Here is a tiny trained network, its code and every weight. The questions are about switching its units off for an input and a class, where a switched-off unit gives its printed mean instead of its output.

import numpy as np


def w(rows, s, z=0):
    codes = np.array(rows[::2]) - 128.0
    scale = np.full(codes.shape[1], s)
    scale[-1] = z or s
    return codes * scale


def norm(h):
    return h / np.sqrt((h * h).mean(-1, keepdims=True) + 1e-5)


def f(y):
    return y / 2 * (1 + np.tanh(0.7978845608 * (y + 0.044715 * y**3)))


def log_softmax(a):
    a = a - a.max(-1, keepdims=True)
    return a - np.log(np.exp(a).sum(-1, keepdims=True))


def net(x, mask):
    res = np.array(x, float).reshape(1, 6) / 4 @ E
    u = 0
    for l in range(4):
        y = f(norm(res) @ A[l][:, :-1].T + A[l][:, -1])
        res = res + np.where(mask[u : u + 7], y, B[l][:, -1]) @ B[l][:, :-1]
        u += 7
    return log_softmax(norm(res)[-1] @ U[:, :-1].T + U[:, -1])


A, B = {}, {}
E = w([
[163,98,228,110,101,126],'x0',
[121,110,137,131,138,126],'x1',
[63,180,146,109,154,197],'x2',
[88,85,120,2,86,98],'x3',
[157,180,132,103,113,110],'x4',
[130,127,135,124,133,123],'x5',
],0.0084)
A[0] = w([
[157,57,198,130,68,113,82],'L0N1',
[73,201,88,150,157,100,84],'L0N2',
[159,117,254,139,25,215,3],'L0N3',
[104,160,172,246,113,120,16],'L0N4',
[105,172,166,133,154,174,28],'L0N5',
[156,97,153,114,140,70,54],'L0N6',
[87,136,183,138,166,99,74],'L0N7',
],0.0076,0.0023)
B[0] = w([
[86,153,161,127,137,16,230],'L0N1',
[147,125,178,130,171,71,186],'L0N2',
[132,202,60,67,224,65,251],'L0N3',
[198,64,223,63,125,104,225],'L0N4',
[112,159,155,144,105,171,150],'L0N5',
[189,76,92,169,107,160,159],'L0N6',
[177,254,167,59,110,177,122],'L0N7',
],0.0092,0.0031)
A[1] = w([
[46,159,146,142,175,189,75],'L1N1',
[111,91,157,99,134,22,155],'L1N2',
[74,114,126,152,253,84,145],'L1N3',
[172,133,123,145,85,128,2],'L1N4',
[225,200,144,104,99,143,146],'L1N5',
[48,214,174,84,195,249,63],'L1N6',
[173,216,205,233,135,103,95],'L1N7',
],0.0068,0.0023)
B[1] = w([
[109,230,131,175,109,67,154],'L1N1',
[107,118,98,136,94,189,254],'L1N2',
[147,61,29,36,182,94,211],'L1N3',
[164,141,254,228,102,116,109],'L1N4',
[123,36,63,98,163,142,186],'L1N5',
[155,154,228,157,16,54,223],'L1N6',
[81,95,81,118,142,198,236],'L1N7',
],0.0067,0.0044)
A[2] = w([
[202,44,46,208,68,82,38],'L2N1',
[189,133,176,216,186,193,172],'L2N2',
[93,142,97,181,117,145,20],'L2N3',
[110,91,136,49,36,63,84],'L2N4',
[173,121,183,119,170,137,187],'L2N5',
[225,104,180,178,255,176,146],'L2N6',
[17,56,126,152,94,128,252],'L2N7',
],0.008,0.0012)
B[2] = w([
[133,194,214,202,79,107,244],'L2N1',
[50,174,55,57,27,201,185],'L2N2',
[79,66,159,131,200,96,116],'L2N3',
[75,128,67,129,151,245,254],'L2N4',
[126,68,12,70,58,55,161],'L2N5',
[77,104,101,2,108,180,235],'L2N6',
[190,181,163,89,113,143,173],'L2N7',
],0.0071,0.0059)
A[3] = w([
[127,165,100,196,154,208,183],'L3N1',
[158,230,115,89,112,95,63],'L3N2',
[86,197,171,129,161,203,134],'L3N3',
[111,183,198,166,88,61,252],'L3N4',
[168,214,100,255,176,100,89],'L3N5',
[124,200,97,88,141,18,243],'L3N6',
[132,129,58,175,101,93,145],'L3N7',
],0.0083,0.0024)
B[3] = w([
[121,88,95,33,158,138,148],'L3N1',
[131,90,106,145,83,133,179],'L3N2',
[226,74,220,134,47,126,174],'L3N3',
[190,94,202,240,95,113,202],'L3N4',
[71,162,84,23,124,148,176],'L3N5',
[140,57,134,229,255,59,254],'L3N6',
[190,132,199,195,160,87,168],'L3N7',
],0.0074,0.005)
U = w([
[114,107,94,54,63,248,226],'0',
[152,118,188,197,76,142,149],'1',
[124,94,109,117,245,129,6],'2',
],0.012,0.0014)

Each question gives the input, the list of numbers given to net, and the class t.
The units are the neurons (one row each of A and B). Each row of codes is followed by its name. A weight is (code - 128) times the scale printed after its matrix; where a second scale follows, it is the last column's (A, B and U).
mask holds one flag per neuron, layer by layer. A switched-off neuron (its flag False) gives its mean, the last column of its row in B, instead of its output. The means were averaged over made-up inputs and are rounded, as every weight is.
A unit's drop is (log p(t) with every unit on - log p(t) with that unit switched off) / (log p(t) with every unit on - log p(t) with every unit switched off).
The circuit of an input: a set's keep is (log p(t) with only the set's units on - log p(t) with every unit switched off) / (log p(t) with every unit on - log p(t) with every unit switched off). Starting from the 12 units with the biggest drops (on a tie, the unit counted first), units are removed one at a time, each time the one whose removal leaves the highest keep (on an exact tie, the one counted first), for as long as the keep stays at least 0.8.
circuit, biggest first: the units of the circuit, biggest drop first
unit that matters most: the unit with the biggest drop
k most important neurons: the k neurons with the biggest drops, biggest first
top k neurons in layer l: the k neurons of layer l with the biggest drops, biggest first
drop of u: that unit's drop, to one decimal
input [2,6,7,-3,7,0], class 1: circuit, biggest first	[L1N6]
input [6,-1,-5,-2,-8,-2], class 2: 3 most important neurons	[L0N3; L0N1; L1N3]
input [7,0,4,6,8,-7], class 2: circuit, biggest first	[L0N3; L3N6]
input [3,0,-5,-5,8,4], class 0: circuit, biggest first	[L2N6; L1N7]
input [-5,-8,-2,4,-7,2], class 2: 4 most important neurons	[L1N6; L0N4; L2N6; L2N2]
input [-5,5,-2,3,5,-4], class 2: 3 most important neurons	[L0N4; L1N6; L2N6]
input [-5,8,6,4,-3,-2], class 1: 2 most important neurons	[L1N1; L1N6]
input [-6,-5,-8,6,-4,0], class 1: 4 most important neurons	[L2N1; L2N6; L0N3; L3N7]
input [-7,0,3,-7,7,0], class 0: 3 most important neurons	[L0N3; L0N1; L2N2]
input [-6,5,4,5,3,-7], class 2: 2 most important neurons	[L0N4; L0N2]
input [-4,-8,4,3,-1,-8], class 1: 4 most important neurons	[L1N1; L0N3; L1N6; L0N1]
input [1,6,3,2,6,5], class 1: 2 most important neurons	[L0N4; L2N6]
input [0,2,-3,1,8,-5], class 1: 2 most important neurons	[L2N1; L3N4]
input [7,6,-4,-3,-1,1], class 2: circuit, biggest first	[L0N3]
input [-4,5,1,3,-6,-4], class 2: top 2 neurons in layer 2	[L2N6; L2N4]
input [4,-7,6,-6,0,0], class 0: 3 most important neurons	[L0N4; L1N5; L1N7]
input [-3,3,5,-4,0,4], class 1: 3 most important neurons	[L1N6; L1N1; L0N5]
input [-4,7,-7,-7,-1,6], class 0: top 2 neurons in layer 0	[L0N1; L0N3]
input [8,-8,2,7,8,2], class 2: top 2 neurons in layer 0	[L0N3; L0N1]
input [4,4,0,-5,-1,-3], class 0: unit that matters most	L0N4
input [6,-4,-3,1,-1,-5], class 2: drop of L0N3	2.1
input [5,-1,7,-8,1,7], class 0: drop of L0N4	0.2
input [-2,5,-6,3,-2,-2], class 1: drop of L2N1	0.1
